Below are the code and all the weights of a small trained network. Each question names an input and a class and asks about switching units off, where a switched-off unit gives its printed mean instead of its output.

import numpy as np


def w(rows, s, z=0):
    codes = np.array(rows[::2]) - 128.0
    scale = np.full(codes.shape[1], s)
    scale[-1] = z or s
    return codes * scale


def norm(h):
    return h / np.sqrt((h * h).mean(-1, keepdims=True) + 1e-5)


def f(y):
    return np.maximum(y, 0)


def log_softmax(a):
    a = a - a.max(-1, keepdims=True)
    return a - np.log(np.exp(a).sum(-1, keepdims=True))


def net(x, mask):
    res = np.array(x, float).reshape(1, 3) / 4 @ E
    u = 0
    for l in range(2):
        y = f(norm(res) @ A[l][:, :-1].T + A[l][:, -1])
        res = res + np.where(mask[u : u + 7], y, B[l][:, -1]) @ B[l][:, :-1]
        u += 7
    return log_softmax(norm(res)[-1] @ U[:, :-1].T + U[:, -1])


A, B = {}, {}
E = w([
[108,72,161,129,2,66,129,126],'x0',
[150,96,171,143,174,103,72,82],'x1',
[144,84,27,16,159,123,129,77],'x2',
],0.0095)
A[0] = w([
[95,175,145,205,138,120,138,163,36],'0.n0',
[120,186,92,92,206,74,149,144,35],'0.n1',
[157,117,56,108,161,141,118,138,109],'0.n2',
[57,161,63,145,139,200,253,206,13],'0.n3',
[176,116,182,137,206,110,47,103,101],'0.n4',
[131,159,165,149,206,190,128,177,2],'0.n5',
[132,180,154,186,150,181,129,114,99],'0.n6',
],0.012,0.0045)
B[0] = w([
[212,176,121,85,96,99,82,102,220],'0.n0',
[103,148,116,169,104,161,178,52,190],'0.n1',
[144,167,150,94,120,92,36,92,210],'0.n2',
[79,51,84,151,174,98,101,193,231],'0.n3',
[75,79,39,144,131,110,135,224,255],'0.n4',
[95,97,171,144,107,250,143,34,220],'0.n5',
[185,155,167,55,60,37,128,175,222],'0.n6',
],0.012,0.0076)
A[1] = w([
[99,108,88,91,87,74,112,105,163],'1.n0',
[177,143,154,157,153,131,150,61,82],'1.n1',
[149,67,145,147,53,81,140,195,187],'1.n2',
[92,164,148,62,112,104,75,59,142],'1.n3',
[152,105,49,5,200,127,167,70,127],'1.n4',
[125,85,156,130,97,190,132,83,152],'1.n5',
[115,74,171,151,80,87,232,74,2],'1.n6',
],0.011,0.0041)
B[1] = w([
[151,170,97,159,189,161,106,143,214],'1.n0',
[119,118,116,127,124,87,112,119,130],'1.n1',
[103,115,117,104,167,126,133,100,250],'1.n2',
[138,181,67,199,90,124,120,142,181],'1.n3',
[126,91,250,98,83,106,165,150,197],'1.n4',
[103,136,142,158,143,143,127,92,153],'1.n5',
[100,113,193,155,125,210,125,100,150],'1.n6',
],0.014)
U = w([
[38,38,113,115,162,81,98,199,179],'0',
[161,195,224,84,60,55,94,131,150],'1',
[60,126,196,133,121,215,135,8,133],'2',
[139,176,8,157,157,142,94,113,252],'3',
[181,152,101,144,171,141,239,117,2],'4',
[166,163,148,124,174,147,240,131,40],'5',
[187,147,111,138,169,153,221,126,7],'6',
],0.014,0.0068)

Each question gives the input, the list of numbers given to net, and the class t.
The units are the neurons (one row each of A and B). Each row of codes is followed by its name. A weight is (code - 128) times the scale printed after its matrix; where a second scale follows, it is the last column's (A, B and U).
mask holds one flag per neuron, layer by layer. A switched-off neuron (its flag False) gives its mean, the last column of its row in B, instead of its output. The means were averaged over made-up inputs and are rounded, as every weight is.
A unit's drop is (log p(t) with every unit on - log p(t) with that unit switched off) / (log p(t) with every unit on - log p(t) with every unit switched off).
The circuit of an input: a set's keep is (log p(t) with only the set's units on - log p(t) with every unit switched off) / (log p(t) with every unit on - log p(t) with every unit switched off). Starting from the 12 units with the biggest drops (on a tie, the unit counted first), units are removed one at a time, each time the one whose removal leaves the highest keep (on an exact tie, the one counted first), for as long as the keep stays at least 0.8.
units of the circuit, in order: the units of the circuit, biggest drop first
unit that matters most: the unit with the biggest drop
k most important neurons: the k neurons with the biggest drops, biggest first
top k neurons in layer l: the k neurons of layer l with the biggest drops, biggest first
input [-2,6,7], class 1: units of the circuit, in order	1.n4
input [8,2,4], class 2: 3 most important neurons	1.n6, 0.n2, 0.n4
input [-8,8,2], class 0: top 3 neurons in layer 0	0.n4, 0.n0, 0.n6
input [-1,1,-4], class 1: 2 most important neurons	0.n6, 0.n0
input [4,-8,-7], class 0: top 2 neurons in layer 0	0.n3, 0.n2
input [-8,-3,6], class 2: units of the circuit, in order	1.n4, 0.n1
input [7,-5,3], class 2: top 3 neurons in layer 0	0.n4, 0.n2, 0.n0
input [7,4,4], class 2: 4 most important neurons	0.n2, 0.n4, 1.n6, 0.n0
input [5,3,2], class 2: top 3 neurons in layer 0	0.n2, 0.n0, 0.n4
input [5,-8,-6], class 0: top 2 neurons in layer 1	1.n3, 1.n2
input [-3,-7,6], class 0: 4 most important neurons	0.n3, 1.n4, 0.n0, 0.n6
input [5,4,0], class 2: 2 most important neurons	0.n2, 0.n0
input [-2,5,-8], class 1: 3 most important neurons	0.n6, 0.n0, 0.n3
input [-1,-5,5], class 0: top 3 neurons in layer 0	0.n3, 0.n0, 0.n6
input [-1,-6,-5], class 0: 2 most important neurons	0.n3, 1.n3
input [7,-2,-1], class 2: unit that matters most	0.n4
input [1,8,-8], class 0: top 3 neurons in layer 1	1.n2, 1.n4, 1.n3
input [-4,2,-4], class 1: 3 most important neurons	0.n6, 0.n0, 0.n3
input [-5,5,2], class 0: 3 most important neurons	0.n4, 1.n4, 1.n6
input [-3,-5,-6], class 1: 4 most important neurons	0.n0, 0.n6, 0.n4, 1.n0
input [0,-2,-4], class 1: 3 most important neurons	0.n0, 0.n6, 0.n4
input [-8,-6,-7], class 2: units of the circuit, in order	0.n5
input [-1,1,-2], class 3: 2 most important neurons	1.n4, 0.n0
input [2,0,1], class 3: top 2 neurons in layer 0	0.n5, 0.n1
